Below is a small trained network, with its code and all its weights. Each question gives an input and a class and asks what happens when units are switched off, that is, made to give their printed mean instead of their output.

import numpy as np


def w(rows, s, z=0):
    codes = np.array(rows[::2]) - 128.0
    scale = np.full(codes.shape[1], s)
    scale[-1] = z or s
    return codes * scale


def f(y):
    return y / 2 * (1 + np.tanh(0.7978845608 * (y + 0.044715 * y**3)))


def log_softmax(a):
    a = a - a.max(-1, keepdims=True)
    return a - np.log(np.exp(a).sum(-1, keepdims=True))


def net(x, mask):
    res = np.array(x, float).reshape(1, 3) / 4 @ E
    y = f(res @ A[0][:, :-1].T + A[0][:, -1])
    res = res + np.where(mask, y, B[0][:, -1]) @ B[0][:, :-1]
    return log_softmax(res[-1] @ U[:, :-1].T + U[:, -1])


A, B = {}, {}
E = w([
[105,87,199,59,95,230,101,163,147,90,191,183],'x0',
[39,60,92,68,123,123,97,155,207,253,71,183],'x1',
[79,212,216,72,210,58,162,111,191,103,102,127],'x2',
],0.0076)
A[0] = w([
[127,169,197,97,160,99,127,143,184,106,116,123,103],'n1',
[96,148,168,115,166,94,142,112,133,117,123,130,110],'n2',
[103,90,221,56,103,243,120,142,155,101,173,159,115],'n3',
[120,157,205,104,165,81,137,134,181,101,112,140,143],'n4',
[131,119,136,112,144,131,124,121,135,124,131,129,247],'n5',
[103,98,110,84,134,117,129,129,170,195,120,168,101],'n6',
[185,171,171,160,133,143,135,120,77,1,180,136,114],'n7',
[131,161,47,171,144,25,130,126,128,177,96,106,118],'n8',
[97,77,132,80,127,145,124,131,166,196,124,168,129],'n9',
[175,43,33,186,80,207,126,142,104,125,145,130,119],'n10',
],0.011)
B[0] = w([
[123,140,129,87,149,117,109,95,70,146,152,112,189],'n1',
[131,124,131,82,140,130,123,108,106,131,145,136,168],'n2',
[187,117,82,170,183,91,150,86,107,81,119,141,244],'n3',
[114,152,155,107,105,134,84,96,104,151,143,163,215],'n4',
[95,164,203,249,17,150,107,169,149,128,151,209,227],'n5',
[114,113,129,99,146,146,117,140,153,143,108,58,191],'n6',
[104,88,143,122,142,137,85,141,192,162,79,71,230],'n7',
[175,101,131,167,173,124,111,92,130,74,126,141,228],'n8',
[120,116,167,138,126,133,87,132,168,137,100,79,210],'n9',
[98,179,192,80,137,110,84,80,95,148,152,158,247],'n10',
],0.019,0.012)
U = w([
[80,171,150,56,125,117,87,81,57,171,179,153,134],'0',
[91,81,134,129,135,155,92,146,205,158,71,33,115],'1',
[221,95,99,181,194,90,121,90,119,31,121,149,114],'2',
[95,145,131,196,8,163,137,195,144,120,156,187,255],'3',
[116,111,93,89,123,132,136,136,113,117,124,124,94],'4',
[127,121,111,86,124,137,141,149,103,139,143,101,90],'5',
[125,132,85,101,132,134,136,141,124,136,152,116,90],'6',
],0.011,0.0051)

Each question gives the input, the list of numbers given to net, and the class t.
The units are the neurons (one row each of A and B). Each row of codes is followed by its name. A weight is (code - 128) times the scale printed after its matrix; where a second scale follows, it is the last column's (A, B and U).
mask holds one flag per neuron, in row order. A switched-off neuron (its flag False) gives its mean, the last column of its row in B, instead of its output. The means were averaged over made-up inputs and are rounded, as every weight is.
A unit's drop is (log p(t) with every unit on - log p(t) with that unit switched off) / (log p(t) with every unit on - log p(t) with every unit switched off).
The circuit of an input: a set's keep is (log p(t) with only the set's units on - log p(t) with every unit switched off) / (log p(t) with every unit on - log p(t) with every unit switched off). Starting from all 10 units, units are removed one at a time, each time the one whose removal leaves the highest keep (on an exact tie, the one counted first), for as long as the keep stays at least 0.8.
circuit, biggest first: the units of the circuit, biggest drop first
unit that matters most: the unit with the biggest drop
top k neurons: the k neurons with the biggest drops, biggest first
drop when u is switched off: that unit's drop, to one decimal
input [-4,-6,-4], class 1: top 2 neurons	(n7; n3)
input [2,4,-2], class 1: unit that matters most	n9
input [5,8,-3], class 1: top 2 neurons	(n9; n6)
input [-7,6,4], class 2: top 2 neurons	(n8; n7)
input [-5,-4,5], class 0: top 2 neurons	(n3; n4)
input [-3,-1,-3], class 3: top 2 neurons	(n3; n1)
input [5,-6,-7], class 0: top 2 neurons	(n10; n9)
input [0,2,2], class 3: top 2 neurons	(n10; n7)
input [8,8,-3], class 1: top 3 neurons	(n9; n6; n8)
input [-6,-8,-8], class 0: top 3 neurons	(n10; n9; n6)
input [-4,-3,-6], class 0: top 2 neurons	(n10; n3)
input [-3,7,6], class 1: top 3 neurons	(n10; n6; n9)
input [-2,-3,3], class 3: circuit, biggest first	(n10; n3; n6)
input [4,-2,-3], class 2: top 3 neurons	(n3; n4; n1)
input [-3,5,-3], class 1: unit that matters most	n3
input [7,5,2], class 2: top 2 neurons	(n3; n7)
input [8,-6,0], class 2: top 3 neurons	(n3; n9; n6)
input [1,-4,-3], class 1: top 2 neurons	(n7; n4)
input [7,2,-2], class 2: drop when n3 is switched off	2.1
input [-7,3,4], class 2: circuit, biggest first	(n8)
input [1,-3,3], class 3: drop when n9 is switched off	0.2
input [8,3,0], class 2: drop when n3 is switched off	2.0
input [1,6,-2], class 1: drop when n10 is switched off	0.0
